Here is a tiny trained network, its code and every weight. The questions are about switching its units off for an input and a class, where a switched-off unit gives its printed mean instead of its output.

import numpy as np


def w(rows, s, z=0):
    codes = np.array(rows[::2]) - 128.0
    scale = np.full(codes.shape[1], s)
    scale[-1] = z or s
    return codes * scale


def f(y):
    return y / 2 * (1 + np.tanh(0.7978845608 * (y + 0.044715 * y**3)))


def log_softmax(a):
    a = a - a.max(-1, keepdims=True)
    return a - np.log(np.exp(a).sum(-1, keepdims=True))


def net(x, mask):
    res = np.array(x, float).reshape(1, 7) / 4 @ E
    y = f(res @ A[0][:, :-1].T + A[0][:, -1])
    res = res + np.where(mask, y, B[0][:, -1]) @ B[0][:, :-1]
    return log_softmax(res[-1] @ U[:, :-1].T + U[:, -1])


A, B = {}, {}
E = w([
[127,126,129,129,130,135,129,127],'x0',
[89,49,99,47,37,139,40,209],'x1',
[131,137,133,127,125,119,125,133],'x2',
[124,131,130,128,128,127,130,131],'x3',
[74,231,16,57,150,210,162,172],'x4',
[116,148,185,34,228,167,2,37],'x5',
[125,124,128,128,128,131,132,132],'x6',
],0.0072)
A[0] = w([
[110,81,101,99,74,141,92,147,47],'neuron 0',
[134,34,197,192,111,68,118,98,89],'neuron 1',
[153,205,144,198,190,122,198,60,96],'neuron 2',
[108,57,84,73,26,134,78,204,69],'neuron 3',
[65,216,33,99,130,193,166,155,93],'neuron 4',
[136,145,175,68,190,162,63,48,2],'neuron 5',
[52,222,2,109,142,201,173,174,123],'neuron 6',
[120,112,120,147,140,115,119,125,112],'neuron 7',
[88,48,89,72,29,142,90,179,66],'neuron 8',
[183,217,127,226,171,135,201,59,86],'neuron 9',
[147,114,84,213,53,93,218,200,85],'neuron 10',
[150,18,204,195,104,63,125,104,102],'neuron 11',
[147,42,210,219,97,77,106,112,115],'neuron 12',
[147,198,134,213,185,119,211,63,77],'neuron 13',
[135,99,59,235,40,98,235,194,74],'neuron 14',
[115,138,136,140,118,129,138,128,41],'neuron 15',
],0.0058,0.0025)
B[0] = w([
[115,106,130,160,138,120,125,176,152],'neuron 0',
[174,185,164,89,96,103,158,128,193],'neuron 1',
[72,63,94,193,118,89,122,210,200],'neuron 2',
[97,66,108,183,130,77,118,201,207],'neuron 3',
[210,190,223,83,69,84,192,104,205],'neuron 4',
[91,126,78,105,204,212,73,88,181],'neuron 5',
[223,196,224,77,49,63,196,104,229],'neuron 6',
[132,139,132,120,135,118,126,131,127],'neuron 7',
[87,58,117,204,134,71,132,196,200],'neuron 8',
[85,32,112,201,134,78,132,208,211],'neuron 9',
[70,157,80,69,225,251,24,18,234],'neuron 10',
[191,192,171,102,83,87,193,105,208],'neuron 11',
[213,220,192,90,54,73,189,97,208],'neuron 12',
[82,50,98,189,127,84,126,207,203],'neuron 13',
[70,141,57,60,211,254,38,10,254],'neuron 14',
[127,129,135,126,133,144,115,136,118],'neuron 15',
],0.0061,0.0078)
U = w([
[214,191,154,108,82,102,183,120,255],'0',
[86,127,111,103,181,191,46,55,33],'1',
[91,39,120,178,124,96,134,245,97],'2',
],0.011,0.00066)

Each question gives the input, the list of numbers given to net, and the class t.
The units are the neurons (one row each of A and B). Each row of codes is followed by its name. A weight is (code - 128) times the scale printed after its matrix; where a second scale follows, it is the last column's (A, B and U).
mask holds one flag per neuron, in row order. A switched-off neuron (its flag False) gives its mean, the last column of its row in B, instead of its output. The means were averaged over made-up inputs and are rounded, as every weight is.
A unit's drop is (log p(t) with every unit on - log p(t) with that unit switched off) / (log p(t) with every unit on - log p(t) with every unit switched off).
The circuit of an input: a set's keep is (log p(t) with only the set's units on - log p(t) with every unit switched off) / (log p(t) with every unit on - log p(t) with every unit switched off). Starting from the 12 units with the biggest drops (on a tie, the unit counted first), units are removed one at a time, each time the one whose removal leaves the highest keep (on an exact tie, the one counted first), for as long as the keep stays at least 0.8.
units of the circuit, in order: the units of the circuit, biggest drop first
unit that matters most: the unit with the biggest drop
k most important neurons: the k neurons with the biggest drops, biggest first
drop of u: that unit's drop, to one decimal
input [-3,6,-6,1,6,2,-7], class 0: units of the circuit, in order	(neuron 6)
input [-5,7,1,-6,6,6,-3], class 2: units of the circuit, in order	(neuron 14; neuron 10)
input [-8,0,-6,-5,-8,-8,-3], class 0: 4 most important neurons	(neuron 12; neuron 11; neuron 1; neuron 5)
input [3,6,-5,0,-6,-7,-4], class 1: 3 most important neurons	(neuron 14; neuron 10; neuron 6)
input [-2,-4,1,-1,-2,-6,-1], class 1: 2 most important neurons	(neuron 14; neuron 10)
input [1,7,7,3,-1,6,6], class 2: 4 most important neurons	(neuron 14; neuron 10; neuron 8; neuron 3)
input [4,8,-2,-8,6,1,0], class 2: 2 most important neurons	(neuron 8; neuron 3)
input [-7,3,0,-6,-7,-6,7], class 0: 2 most important neurons	(neuron 12; neuron 11)
input [7,4,2,-4,0,-4,6], class 1: units of the circuit, in order	(neuron 14; neuron 10)
input [-2,0,7,4,5,5,8], class 0: 3 most important neurons	(neuron 14; neuron 10; neuron 6)
input [-4,-8,-4,3,7,-3,-6], class 2: 3 most important neurons	(neuron 9; neuron 13; neuron 2)
input [4,-6,4,-6,2,-5,7], class 2: 2 most important neurons	(neuron 9; neuron 13)
input [7,7,-5,-7,7,-7,6], class 0: 3 most important neurons	(neuron 6; neuron 4; neuron 9)
input [8,-8,5,-3,6,-5,-5], class 2: unit that matters most	neuron 9
input [5,-3,-1,-2,0,0,-1], class 2: 2 most important neurons	(neuron 14; neuron 10)
input [-7,-2,7,5,0,-2,3], class 1: drop of neuron 3	0.4
input [-6,6,-5,2,-8,8,4], class 0: drop of neuron 1	0.1
input [1,4,-2,-5,-1,-6,0], class 1: drop of neuron 14	0.2
